Below are the code and all the weights of a small trained network. Each question names an input and a target symbol and asks about switching units off, where a switched-off unit gives its printed mean instead of its output.

import numpy as np


def w(rows, s, z=0):
    codes = np.array(rows[::2]) - 128.0
    scale = np.full(codes.shape[1], s)
    scale[-1] = z or s
    return codes * scale


def f(y):
    return y / 2 * (1 + np.tanh(0.7978845608 * (y + 0.044715 * y**3)))


def softmax(a):
    e = np.exp(a - a.max(-1, keepdims=True))
    return e / e.sum(-1, keepdims=True)


def log_softmax(a):
    a = a - a.max(-1, keepdims=True)
    return a - np.log(np.exp(a).sum(-1, keepdims=True))


def net(x, mask):
    ids = ['βδεζθλξ'.index(c) for c in x.split()]
    T = len(ids)
    res = E[ids] + P[:T]
    r = res
    for j in range(2):
        rows = slice(4 * j, 4 * j + 4)
        q, k, v = (r @ M[0][rows].T for M in (Q, K, V))
        z = softmax(np.where(np.tri(T) > 0, q @ k.T / 4**0.5, -1e9)) @ v
        o = O[0][rows]
        res = res + np.where(mask[j], z, o[:, -1]) @ o[:, :-1]
    y = f(res @ A[0][:, :-1].T + A[0][:, -1])
    res = res + np.where(mask[2:14], y, B[0][:, -1]) @ B[0][:, :-1]
    return log_softmax(res[-1] @ U[:, :-1].T + U[:, -1])


Q, K, V, O, A, B = {}, {}, {}, {}, {}, {}
E = w([
[91,93,75,94,9,110,54,142],'β',
[83,105,116,79,143,84,68,143],'δ',
[141,175,88,111,110,62,158,125],'ε',
[43,225,149,73,66,66,51,149],'ζ',
[17,142,87,196,117,143,64,154],'θ',
[241,99,43,212,185,75,158,168],'λ',
[88,123,187,96,79,168,47,218],'ξ',
],0.015)
P = w([
[174,129,126,66,59,156,65,57],'0',
[35,120,29,67,220,128,99,124],'1',
[16,123,51,55,254,103,119,143],'2',
[39,100,55,90,217,124,154,150],'3',
[32,87,67,103,156,112,156,167],'4',
[35,90,76,119,117,88,158,174],'5',
[44,106,95,145,116,67,167,178],'6',
[47,113,143,162,141,43,169,182],'7',
[51,92,168,183,118,79,160,190],'8',
[32,71,202,197,127,83,161,195],'9',
],0.0083)
Q[0] = w([
[150,140,119,112,109,199,78,2],'head 0',
[230,224,202,54,100,235,143,25],'head 0',
[161,121,158,152,139,134,170,106],'head 0',
[180,202,137,146,113,202,121,33],'head 0',
[184,121,191,75,122,229,184,43],'head 1',
[249,124,147,110,126,225,175,71],'head 1',
[82,138,2,76,101,52,104,155],'head 1',
[188,211,194,165,94,137,221,102],'head 1',
],0.0081)
K[0] = w([
[84,97,151,86,129,73,161,140],'head 0',
[39,79,68,75,222,76,165,199],'head 0',
[142,112,142,141,152,96,181,139],'head 0',
[41,93,111,106,189,65,151,209],'head 0',
[112,116,2,80,205,126,80,56],'head 1',
[112,126,55,23,150,153,62,103],'head 1',
[69,88,143,205,124,100,193,245],'head 1',
[178,69,89,125,100,194,91,29],'head 1',
],0.008)
V[0] = w([
[107,12,95,151,162,80,124,162],'head 0',
[199,73,146,144,58,188,119,102],'head 0',
[215,113,74,136,131,48,201,114],'head 0',
[127,148,102,174,91,139,127,40],'head 0',
[134,202,125,83,65,48,186,77],'head 1',
[129,62,177,47,65,163,95,101],'head 1',
[137,205,162,146,112,156,139,213],'head 1',
[57,175,116,145,114,166,100,99],'head 1',
],0.011)
O[0] = w([
[141,166,85,148,164,71,34,162,104],'head 0',
[80,255,192,224,105,182,171,144,194],'head 0',
[133,161,67,114,78,173,89,38,2],'head 0',
[142,135,204,181,65,96,152,59,152],'head 0',
[105,22,104,118,44,226,87,94,82],'head 1',
[201,131,194,107,88,172,107,181,138],'head 1',
[78,189,83,42,183,174,183,153,134],'head 1',
[59,185,213,154,96,158,118,89,190],'head 1',
],0.0096,0.0073)
A[0] = w([
[80,160,79,61,156,87,181,117,252],'neuron 0',
[159,128,155,12,135,143,45,113,168],'neuron 1',
[89,163,139,173,126,128,164,2,93],'neuron 2',
[165,177,185,87,140,114,119,139,62],'neuron 3',
[134,49,209,76,140,104,230,113,8],'neuron 4',
[227,76,121,218,141,209,139,154,56],'neuron 5',
[110,138,162,77,105,134,98,39,35],'neuron 6',
[48,146,134,151,110,37,103,147,148],'neuron 7',
[197,113,166,104,105,108,48,190,140],'neuron 8',
[79,123,203,66,127,194,80,102,219],'neuron 9',
[121,112,97,1,120,133,130,145,148],'neuron 10',
[159,244,97,128,142,162,76,57,104],'neuron 11',
],0.0068,0.0026)
B[0] = w([
[130,151,119,174,117,201,125,160,196],'neuron 0',
[124,104,112,115,176,104,150,157,152],'neuron 1',
[97,65,153,102,126,127,125,140,161],'neuron 2',
[113,117,169,150,131,116,134,113,159],'neuron 3',
[176,126,113,169,105,157,114,131,174],'neuron 4',
[2,141,54,141,181,128,91,110,133],'neuron 5',
[166,142,172,127,148,105,120,164,137],'neuron 6',
[153,103,145,171,149,127,131,132,252],'neuron 7',
[98,142,102,170,205,118,101,137,164],'neuron 8',
[83,153,111,112,79,116,131,78,191],'neuron 9',
[117,78,89,168,206,145,126,147,152],'neuron 10',
[176,121,150,99,149,157,102,124,156],'neuron 11',
],0.0099,0.014)
U = w([
[108,203,142,179,150,114,160,72,2],'β',
[94,159,27,103,213,111,97,170,152],'δ',
[79,148,92,2,152,149,204,103,198],'ε',
[174,78,130,74,158,205,177,138,163],'ζ',
[237,107,210,93,132,25,75,168,97],'θ',
[196,201,101,149,142,224,56,138,69],'λ',
[162,227,105,57,171,223,175,225,155],'ξ',
],0.0043,0.0051)

Each question gives the input, a string of symbols that net reads in full, and the target symbol t.
The units are the heads (4 rows each of Q, K, V and O) and the neurons (one row each of A and B). Each row of codes is followed by its name. A weight is (code - 128) times the scale printed after its matrix; where a second scale follows, it is the last column's (O, A, B and U).
mask holds one flag per unit, heads first, then neurons. A switched-off unit (its flag False) gives its mean, the last column of its rows in O or B, instead of its output. The means were averaged over made-up inputs and are rounded, as every weight is.
A unit's drop is (log p(t) with every unit on - log p(t) with that unit switched off) / (log p(t) with every unit on - log p(t) with every unit switched off).
The circuit of an input: a set's keep is (log p(t) with only the set's units on - log p(t) with every unit switched off) / (log p(t) with every unit on - log p(t) with every unit switched off). Starting from the 12 units with the biggest drops (on a tie, the unit counted first), units are removed one at a time, each time the one whose removal leaves the highest keep (on an exact tie, the one counted first), for as long as the keep stays at least 0.8.
units of the circuit, in order: the units of the circuit, biggest drop first
top k neurons: the k neurons with the biggest drops, biggest first
which heads matter: for each layer, one digit per head in row order, 1 if its drop is at least 0.15 and else 0, layers parted by /
drop of u: that unit's drop, to one decimal
input δ λ δ β λ β δ ζ δ ζ, target ε: top 3 neurons : neuron 9; neuron 4; neuron 8
input ξ ζ ξ θ δ β δ δ ξ β, target ξ: units of the circuit, in order : head 1; head 0
input ζ δ β λ λ λ δ ζ λ, target ζ: units of the circuit, in order : head 0
input β β δ δ λ δ ε ξ β, target ξ: which heads matter : 01
input δ ζ δ λ ε β, target δ: units of the circuit, in order : head 0; head 1
input β δ δ β ε δ θ, target β: units of the circuit, in order : head 0; head 1
input β β λ, target β: which heads matter : 10
input λ β δ ζ ε δ ξ ε, target λ: which heads matter : 10
input ζ δ δ, target ζ: top 2 neurons : neuron 4; neuron 10
input β δ ξ, target β: units of the circuit, in order : head 0; neuron 9
input ζ θ ζ ζ ε θ δ ε, target ζ: units of the circuit, in order : head 0; head 1; neuron 4
input ζ ζ ξ β ε δ δ, target ζ: units of the circuit, in order : head 0; neuron 4
input λ δ θ, target λ: top 2 neurons : neuron 11; neuron 0
input λ δ ζ δ θ ξ δ δ ξ β, target λ: units of the circuit, in order : head 0
input θ ξ δ ε β β δ δ, target θ: units of the circuit, in order : head 0; head 1
input ε δ β ζ ζ β δ δ ε ε, target ε: units of the circuit, in order : head 0; head 1; neuron 7
input β β λ δ δ ξ δ δ ε ξ, target β: top 2 neurons : neuron 3; neuron 9
input ζ δ δ β ζ, target ε: top 2 neurons : neuron 9; neuron 7
input β ζ λ λ ε β δ, target β: drop of head 0 : 1.1
input ξ ε β δ ξ ε, target ξ: drop of head 1 : 0.2
input ξ δ ζ, target ξ: units of the circuit, in order : head 1
input ξ ζ δ ξ θ, target ξ: drop of head 0 : 0.4
input δ λ δ λ ξ, target δ: top 2 neurons : neuron 8; neuron 10
